Below are the code and all the weights of a small trained network. Each question names an input and a target symbol and asks about switching units off, where a switched-off unit gives its printed mean instead of its output.

import numpy as np


def w(rows, s, z=0):
    codes = np.array(rows[::2]) - 128.0
    scale = np.full(codes.shape[1], s)
    scale[-1] = z or s
    return codes * scale


def f(y):
    return np.maximum(y, 0)


def softmax(a):
    e = np.exp(a - a.max(-1, keepdims=True))
    return e / e.sum(-1, keepdims=True)


def log_softmax(a):
    a = a - a.max(-1, keepdims=True)
    return a - np.log(np.exp(a).sum(-1, keepdims=True))


def net(x, mask):
    ids = ['ΘΞΠΩαβγημτφψ'.index(c) for c in x.split()]
    T = len(ids)
    res = E[ids] + P[:T]
    u = 0
    for l in range(3):
        q, k, v = (res @ M[l].T for M in (Q, K, V))
        z = softmax(np.where(np.tri(T) > 0, q @ k.T / 3**0.5, -1e9)) @ v
        res = res + np.where(mask[u], z, O[l][:, -1]) @ O[l][:, :-1]
        u += 1
        y = f(res @ A[l][:, :-1].T + A[l][:, -1])
        res = res + np.where(mask[u : u + 4], y, B[l][:, -1]) @ B[l][:, :-1]
        u += 4
    return log_softmax(res[-1] @ U[:, :-1].T + U[:, -1])


Q, K, V, O, A, B = {}, {}, {}, {}, {}, {}
E = w([
[154,78,96,100,143,150,102,113,183],'Θ',
[175,103,102,117,166,157,98,124,154],'Ξ',
[114,192,189,145,206,166,220,81,154],'Π',
[165,105,113,94,159,197,105,143,200],'Ω',
[75,154,163,192,182,119,143,146,63],'α',
[56,102,85,155,107,34,194,104,82],'β',
[193,92,106,142,133,120,83,56,92],'γ',
[2,111,94,82,39,167,99,75,172],'η',
[178,111,145,26,92,126,71,37,103],'μ',
[212,148,124,123,133,203,73,75,103],'τ',
[179,95,67,97,113,161,105,145,149],'φ',
[114,136,217,138,79,127,77,135,130],'ψ',
],0.019)
P = w([
[172,2,109,93,172,210,159,163,98],'0',
[144,44,130,102,147,185,145,138,104],'1',
[142,78,141,112,144,165,127,132,103],'2',
[141,102,147,116,131,150,122,119,110],'3',
[144,116,150,118,115,141,114,111,116],'4',
[151,144,156,130,112,133,103,114,104],'5',
[140,147,156,129,102,120,109,106,120],'6',
[153,167,159,136,96,117,94,107,104],'7',
[156,188,164,143,90,116,87,106,101],'8',
[140,191,160,137,75,109,98,102,117],'9',
[144,210,164,145,70,99,89,109,112],'10',
[123,210,157,128,47,88,106,98,133],'11',
[126,241,167,147,57,91,99,99,135],'12',
],0.01)
Q[0] = w([
[142,122,127,167,102,153,112,57,98],'0.h0',
[152,128,125,255,99,118,119,98,178],'0.h0',
[143,113,96,236,82,172,143,120,177],'0.h0',
],0.0088)
K[0] = w([
[119,159,94,86,132,76,123,157,205],'0.h0',
[166,188,135,44,126,81,135,179,133],'0.h0',
[92,112,148,1,162,112,113,122,75],'0.h0',
],0.0065)
V[0] = w([
[95,216,84,194,121,47,50,81,211],'0.h0',
[184,46,79,72,161,164,107,107,137],'0.h0',
[113,254,78,166,58,180,122,142,193],'0.h0',
],0.0083)
O[0] = w([
[96,174,156,102,116,2,80,75,192,38],'0.h0',
[137,49,72,36,158,158,150,194,55,254],'0.h0',
[105,242,168,114,149,43,71,145,193,88],'0.h0',
],0.0058,0.0061)
A[0] = w([
[4,84,129,204,233,85,95,217,113,104],'0.n0',
[166,139,66,78,79,108,149,129,139,252],'0.n1',
[173,145,48,168,161,147,175,183,158,69],'0.n2',
[92,125,155,108,133,76,78,230,102,111],'0.n3',
],0.011,0.0031)
B[0] = w([
[250,212,125,167,120,157,139,148,140,151],'0.n0',
[198,156,141,228,168,157,124,116,127,254],'0.n1',
[164,151,118,67,96,95,146,115,151,162],'0.n2',
[139,133,123,156,106,178,186,120,135,146],'0.n3',
],0.011,0.0083)
Q[1] = w([
[133,110,165,175,78,143,93,145,106],'1.h0',
[237,186,120,177,49,215,149,31,67],'1.h0',
[62,63,93,83,181,6,149,244,160],'1.h0',
],0.026)
K[1] = w([
[135,144,150,123,71,125,79,156,171],'1.h0',
[39,250,169,181,89,36,173,171,139],'1.h0',
[241,5,69,68,193,165,98,131,71],'1.h0',
],0.015)
V[1] = w([
[143,34,131,132,159,152,98,119,110],'1.h0',
[155,77,252,112,103,120,120,193,141],'1.h0',
[127,156,159,79,199,119,198,65,49],'1.h0',
],0.013)
O[1] = w([
[71,93,144,92,44,138,151,10,2,231],'1.h0',
[133,201,221,15,18,37,203,159,36,3],'1.h0',
[164,117,245,159,118,118,195,44,165,77],'1.h0',
],0.0067,0.0033)
A[1] = w([
[133,117,55,84,124,39,76,5,138,205],'1.n0',
[130,7,192,64,167,125,87,207,181,1],'1.n1',
[127,179,91,181,112,87,145,48,101,56],'1.n2',
[10,174,135,137,72,42,95,65,132,75],'1.n3',
],0.011,0.0018)
B[1] = w([
[157,90,159,156,94,154,100,254,166,254],'1.n0',
[122,157,95,145,129,88,136,132,83,140],'1.n1',
[142,132,159,105,138,85,97,204,165,194],'1.n2',
[178,134,48,145,75,171,117,146,208,177],'1.n3',
],0.0077,0.0089)
Q[2] = w([
[251,125,109,114,119,123,122,160,108],'2.h0',
[100,174,141,112,46,152,137,160,152],'2.h0',
[139,138,199,115,153,108,188,88,150],'2.h0',
],0.029)
K[2] = w([
[40,255,115,213,119,32,163,179,137],'2.h0',
[86,175,128,33,58,153,140,153,34],'2.h0',
[216,136,207,79,144,77,224,83,171],'2.h0',
],0.018)
V[2] = w([
[129,162,163,59,118,244,97,97,86],'2.h0',
[39,138,98,95,167,110,140,59,138],'2.h0',
[169,13,72,146,124,26,183,130,55],'2.h0',
],0.011)
O[2] = w([
[58,227,226,59,243,128,35,92,159,250],'2.h0',
[145,59,74,76,62,161,88,23,193,57],'2.h0',
[158,178,11,242,132,83,166,230,254,135],'2.h0',
],0.0049,0.022)
A[2] = w([
[81,25,149,73,32,216,210,124,12,176],'2.n0',
[133,150,56,166,44,39,134,63,143,16],'2.n1',
[78,180,166,142,118,52,142,199,143,153],'2.n2',
[184,105,76,170,96,65,129,99,167,2],'2.n3',
],0.011,0.0027)
B[2] = w([
[248,121,26,82,255,50,166,119,144,187],'2.n0',
[152,120,185,41,187,181,108,136,195,141],'2.n1',
[74,51,113,164,133,104,111,84,50,253],'2.n2',
[79,231,146,162,60,160,118,44,4,171],'2.n3',
],0.0075,0.015)
U = w([
[161,86,101,121,173,178,170,81,20,255],'Θ',
[49,48,205,168,92,218,105,35,69,215],'Ξ',
[129,193,203,160,71,125,44,124,153,165],'Π',
[129,167,134,91,96,155,150,133,110,6],'Ω',
[124,37,130,168,121,104,143,125,125,42],'α',
[169,162,107,116,119,114,137,151,124,12],'β',
[133,122,122,126,113,125,152,132,124,50],'γ',
[94,165,119,85,92,53,109,84,57,116],'η',
[122,108,120,112,95,142,170,158,126,116],'μ',
[152,101,178,156,125,97,128,1,148,46],'τ',
[132,87,88,116,146,180,37,81,108,96],'φ',
[146,125,90,177,72,132,140,54,97,126],'ψ',
],0.005,0.0051)

Each question gives the input, a string of symbols that net reads in full, and the target symbol t.
The units are the heads (3 rows each of Q, K, V and O) and the neurons (one row each of A and B). Each row of codes is followed by its name. A weight is (code - 128) times the scale printed after its matrix; where a second scale follows, it is the last column's (O, A, B and U).
mask holds one flag per unit, layer by layer, with each layer's heads first. A switched-off unit (its flag False) gives its mean, the last column of its rows in O or B, instead of its output. The means were averaged over made-up inputs and are rounded, as every weight is.
A unit's drop is (log p(t) with every unit on - log p(t) with that unit switched off) / (log p(t) with every unit on - log p(t) with every unit switched off).
The circuit of an input: a set's keep is (log p(t) with only the set's units on - log p(t) with every unit switched off) / (log p(t) with every unit on - log p(t) with every unit switched off). Starting from the 12 units with the biggest drops (on a tie, the unit counted first), units are removed one at a time, each time the one whose removal leaves the highest keep (on an exact tie, the one counted first), for as long as the keep stays at least 0.8.
circuit, biggest first: the units of the circuit, biggest drop first
most important unit: the unit with the biggest drop
k most important neurons: the k neurons with the biggest drops, biggest first
input γ ψ η η η η γ Π Θ μ τ τ, target Ξ: circuit, biggest first -> 2.h0
input μ Ω ψ Π μ ψ η μ, target Π: 3 most important neurons -> 2.n2, 1.n0, 2.n0
input η μ τ β Ω, target ψ: circuit, biggest first -> 2.h0, 2.n3
input η γ η ψ Ω Π μ μ ψ γ Π, target Ξ: 2 most important neurons -> 2.n0, 0.n2
input Θ η η η α η η γ γ β μ ψ ψ, target Ξ: circuit, biggest first -> 2.n2, 2.n0
input μ Θ μ η, target Θ: circuit, biggest first -> 2.n0, 0.h0
input β η β Ξ η Π μ Ξ, target τ: 3 most important neurons -> 1.n0, 0.n1, 2.n2
input γ Π μ γ, target Ξ: 2 most important neurons -> 2.n0, 1.n2
input Ω η η γ η γ ψ μ Ω, target η: circuit, biggest first -> 1.h0, 1.n0
input ψ η Ω Π ψ Θ, target η: circuit, biggest first -> 0.h0, 1.h0
input η η τ μ μ μ η ψ, target Θ: 2 most important neurons -> 2.n0, 0.n3
input μ Θ μ α μ η μ η η η μ μ, target Π: 2 most important neurons -> 1.n0, 2.n2
input η φ γ γ, target φ: circuit, biggest first -> 2.h0, 1.h0, 1.n2
input γ Ξ μ β η, target Θ: circuit, biggest first -> 2.n0, 1.h0, 0.h0
input η γ Ξ β η γ Ξ η ψ ψ, target η: circuit, biggest first -> 1.h0, 2.n2
input μ ψ Θ η η μ β η Π η μ α Π, target Ξ: circuit, biggest first -> 2.h0
input η γ γ μ μ η η β η, target Π: 2 most important neurons -> 2.n2, 2.n0
input η Θ γ Π μ γ α Θ ψ η ψ η μ, target φ: 2 most important neurons -> 2.n3, 2.n2
input η α η φ Θ Ξ η Θ η η η η τ, target φ: 2 most important neurons -> 2.n2, 2.n3
input γ μ η μ τ Π Ξ μ β ψ η, target φ: most important unit -> 0.h0
input Ξ μ γ β μ η ψ, target Θ: 3 most important neurons -> 2.n0, 2.n2, 0.n3
input η β β, target ψ: 2 most important neurons -> 2.n3, 0.n0
input μ η η φ η Ω η η ψ μ, target η: 2 most important neurons -> 2.n2, 0.n1
